Small tables with named rows and columns. After each table, cells are looked up by row and column.

sozi.tsv
	vigeda	gadefa	duk	muge	luz	miki
kib	-36	-60	-21	-14	-5	-11
mulugut	-43	-77	1	-22	-12	-55
vugigi	-12	-41	-56	19	17	52
bam	-42	-47	-65	5	13	48
dud	-47	-64	24	-36	-21	-86
pefomud	-55	-45	20	-50	-31	-84
zuloka	-48	-36	21	-45	-29	-79
semiz	-52	-42	14	-39	-22	-70
niledu	-46	-41	-67	-41	-27	17
zofav	-38	-25	11	-47	-27	-55
fas	-7	8	-30	-33	-32	-7
ral	-35	-65	-37	9	13	6
rifoz	-34	-56	21	-21	-19	-78

miki of zofav: -55
vigeda of dud: -47
luz of rifoz: -19
duk of ral: -37
luz of vugigi: 17
miki of kib: -11
gadefa of fas: 8
gadefa of rifoz: -56
miki of zuloka: -79
gadefa of ral: -65
gadefa of pefomud: -45
luz of niledu: -27
muge of pefomud: -50

bem:
	magu	murili	vagoso	bapuzir	bof
suvaro	-3.89	-5.07	2.20	-1.37	-2.62
nosozez	-37.92	-61.01	-20.89	-38.41	-49.79
lazefor	-4.99	-0.47	4.40	4.72	3.23
fibe	27.46	53.45	36.97	40.36	49.80
lod	15.76	32.09	29.15	26.30	28.27
mis	-37.50	-63.43	-26.49	-39.64	-51.67
mor	-7.81	-5.81	0.01	0.98	0.08

mis, murili: -63.43
suvaro, magu: -3.89
mis, vagoso: -26.49
nosozez, magu: -37.92
suvaro, bapuzir: -1.37
lazefor, bapuzir: 4.72
mis, bapuzir: -39.64
suvaro, murili: -5.07
lazefor, vagoso: 4.40
mor, vagoso: 0.01

kisodo:
,gibi,topom,datego,kuv,ved,nepas,bigapob,vuzep,dakiv
buni,610,575,387,481,753,488,556,-146,640
turos,482,255,437,871,493,625,197,315,907
sifavid,669,515,597,498,341,-499,-40,180,180
kam,-878,342,443,233,408,756,226,628,380
zegikip,-67,344,172,273,133,7,679,-114,965
tobonis,360,371,494,302,579,376,225,-18,304
dalimak,919,272,353,369,775,-922,972,484,457
fizufo,417,444,413,235,521,-44,55,54,-435

tobonis, bigapob => 225
turos, topom => 255
buni, gibi => 610
zegikip, nepas => 7
buni, nepas => 488
sifavid, ved => 341
zegikip, bigapob => 679
buni, bigapob => 556
dalimak, nepas => -922
turos, datego => 437
Which row has the largest dakiv? zegikip

Table sisu
,saf,noni,rozam,zison,dibar,rak
resud,5675,2787,5000,4158,5518,6655
vokoz,5832,2502,5247,3984,5983,7218
leret,4941,5064,5060,4979,4982,4934
lero,5884,2365,5465,3877,6366,7608
nof,4966,5123,4983,4893,4958,5029
kuvi,5038,4033,5543,5874,4899,4124
vilumes,5223,4497,4782,4618,4925,5471
kimako,5457,3477,4807,4382,5085,5972
posed,5219,3334,5507,7049,4734,3353
fivak,4973,5123,4969,4890,4960,5041
nit,5206,4568,4784,4630,4923,5453
fupa,4937,5081,5056,4969,4973,4942

What is the saf of resud in sisu? 5675
What is the rak of nof in sisu? 5029
What is the rak of nit in sisu? 5453
What is the rozam of fupa in sisu? 5056
What is the noni of kimako in sisu? 3477
What is the dibar of lero in sisu? 6366
What is the dibar of nof in sisu? 4958
What is the rozam of kimako in sisu? 4807
What is the saf of posed in sisu? 5219
What is the zison of nof in sisu? 4893
What is the saf of kimako in sisu? 5457
What is the saf of fupa in sisu? 4937
What is the zison of posed in sisu? 7049
What is the dibar of leret in sisu? 4982
What is the noni of vilumes in sisu? 4497
What is the dibar of vilumes in sisu? 4925
What is the noni of lero in sisu? 2365

mem:
cols = tila, kufaval, linid, gik, musar
retukos: [531, 487, 465, 541, 424]
sonudot: [335, 484, 511, 571, 651]
vetize: [441, 413, 519, 604, 485]
leresob: [456, 649, 643, 621, 608]
dunifu: [467, 416, 454, 603, 381]
mezi: [664, 477, 439, 463, 353]
togidig: [721, 302, 313, 328, 336]
ratavug: [196, 331, 415, 773, 387]

What is the linid of leresob in mem? 643
What is the kufaval of mezi in mem? 477
What is the musar of togidig in mem? 336
What is the linid of ratavug in mem? 415
What is the tila of vetize in mem? 441
What is the tila of togidig in mem? 721
What is the tila of retukos in mem? 531
What is the gik of dunifu in mem? 603
What is the musar of vetize in mem? 485
What is the gik of togidig in mem? 328
What is the linid of mezi in mem? 439
What is the tila of dunifu in mem? 467
What is the linid of retukos in mem? 465
What is the kufaval of togidig in mem? 302
What is the kufaval of leresob in mem? 649
Which row has the largest kufaval? leresob

gusa:
cols = zulaf, bos, pakedo, vedo, gidaf
vut: [34.782, 47.515, 42.496, 21.430, 12.078]
fegok: [37.546, 58.476, 24.581, 20.560, 13.950]
sapo: [55.482, 44.819, 71.282, 49.610, 47.206]
kop: [40.841, 44.663, 59.290, 47.777, 36.211]
sikot: [63.366, 41.741, 60.717, 74.695, 57.517]
fiz: [38.671, 46.208, 58.319, 44.503, 33.986]
kori: [38.777, 70.645, 58.479, 50.410, 44.389]
nitib: [61.153, 41.372, 56.622, 75.925, 55.878]
mevim: [30.784, 70.104, 59.531, 53.517, 26.989]
bov: [37.975, 63.854, 30.905, 18.702, 14.337]
gepovar: [38.429, 60.643, 26.393, 18.608, 16.991]
fisope: [42.805, 48.345, 27.058, 29.079, 28.393]
retagu: [39.197, 47.608, 59.535, 45.993, 30.689]

What is the zulaf of vut in gusa?
34.782
What is the gidaf of sapo in gusa?
47.206
What is the pakedo of fegok in gusa?
24.581
What is the pakedo of sapo in gusa?
71.282
What is the pakedo of kori in gusa?
58.479
What is the bos of sapo in gusa?
44.819
What is the gidaf of gepovar in gusa?
16.991
Row with the largest gidaf: sikot

sig:
	dipata	ziba	gimera	mifira	gumufe	sokoga
nivudo	-0.805	-0.469	-0.379	0.368	0.102	-0.437
tad	-0.539	0.225	-0.760	-0.320	-0.865	0.131
fip	-0.621	0.382	-0.888	-0.250	-0.990	0.255
mag	-0.359	0.317	-0.705	-0.468	-0.881	0.225
ruma	-0.886	-0.515	-0.381	0.573	0.080	-0.516
dokege	-0.570	-0.366	-0.342	0.057	-0.076	-0.337
maval	-0.743	-0.412	-0.399	0.350	-0.129	-0.437
rigek	-0.299	-0.270	-0.293	-0.249	-0.303	-0.277
puvupi	0.285	-0.740	0.330	-0.306	-0.326	-0.658
gazam	-0.827	0.244	-0.882	-0.054	-0.741	0.159
sepo	-0.267	-0.261	-0.268	-0.262	-0.268	-0.261

sokoga of mag: 0.225
mifira of puvupi: -0.306
gimera of puvupi: 0.330
dipata of nivudo: -0.805
dipata of fip: -0.621
gimera of rigek: -0.293
gimera of fip: -0.888
mifira of rigek: -0.249
ziba of tad: 0.225

pevif.csv
,muv,loputiv,kelu,duk,pibon,pil,vupuzo,tel,tuf,lalurop
zurezo,-0.24,-0.18,-0.72,0.10,-0.63,-0.21,-0.07,-0.17,-0.09,-0.18
ninezi,0.23,-0.39,0.15,0.57,0.11,-0.69,0.21,0.07,-0.02,0.19
lelo,0.29,-0.18,0.21,0.13,0.21,-0.58,0.14,0.14,0.01,0.21
pina,0.38,0.30,0.72,-0.51,0.62,0.03,0.03,0.27,0.03,0.27
pib,0.04,-0.41,0.04,0.49,0.01,-0.62,0.09,0.02,-0.01,0.06

pina, vupuzo: 0.03
ninezi, loputiv: -0.39
zurezo, pil: -0.21
pina, muv: 0.38
lelo, pil: -0.58
pib, tel: 0.02
pina, loputiv: 0.30
ninezi, lalurop: 0.19
Which row has the largest duk? ninezi

fonifet:
|  | solek | bimeg | kes | rin | fifig | nuzer |
|---|---|---|---|---|---|---|
| vadaku | 88 | 131 | 111 | 143 | 127 | 118 |
| vem | 112 | 59 | 139 | 78 | 66 | 89 |
| toki | 113 | 90 | 145 | 90 | 86 | 95 |
| dop | 130 | 22 | 134 | 33 | 36 | 73 |
| rebugar | 102 | 117 | 123 | 117 | 111 | 108 |
| rinefon | 100 | 136 | 102 | 127 | 128 | 114 |
| vibi | 73 | 208 | 85 | 200 | 189 | 146 |
| zim | 115 | 97 | 91 | 88 | 100 | 101 |
| redefon | 82 | 115 | 106 | 146 | 119 | 118 |

What is the nuzer of vadaku in fonifet? 118
What is the fifig of vadaku in fonifet? 127
What is the nuzer of rinefon in fonifet? 114
What is the solek of vibi in fonifet? 73
What is the nuzer of vibi in fonifet? 146
What is the fifig of zim in fonifet? 100
What is the solek of vem in fonifet? 112
Row with the largest rin: vibi

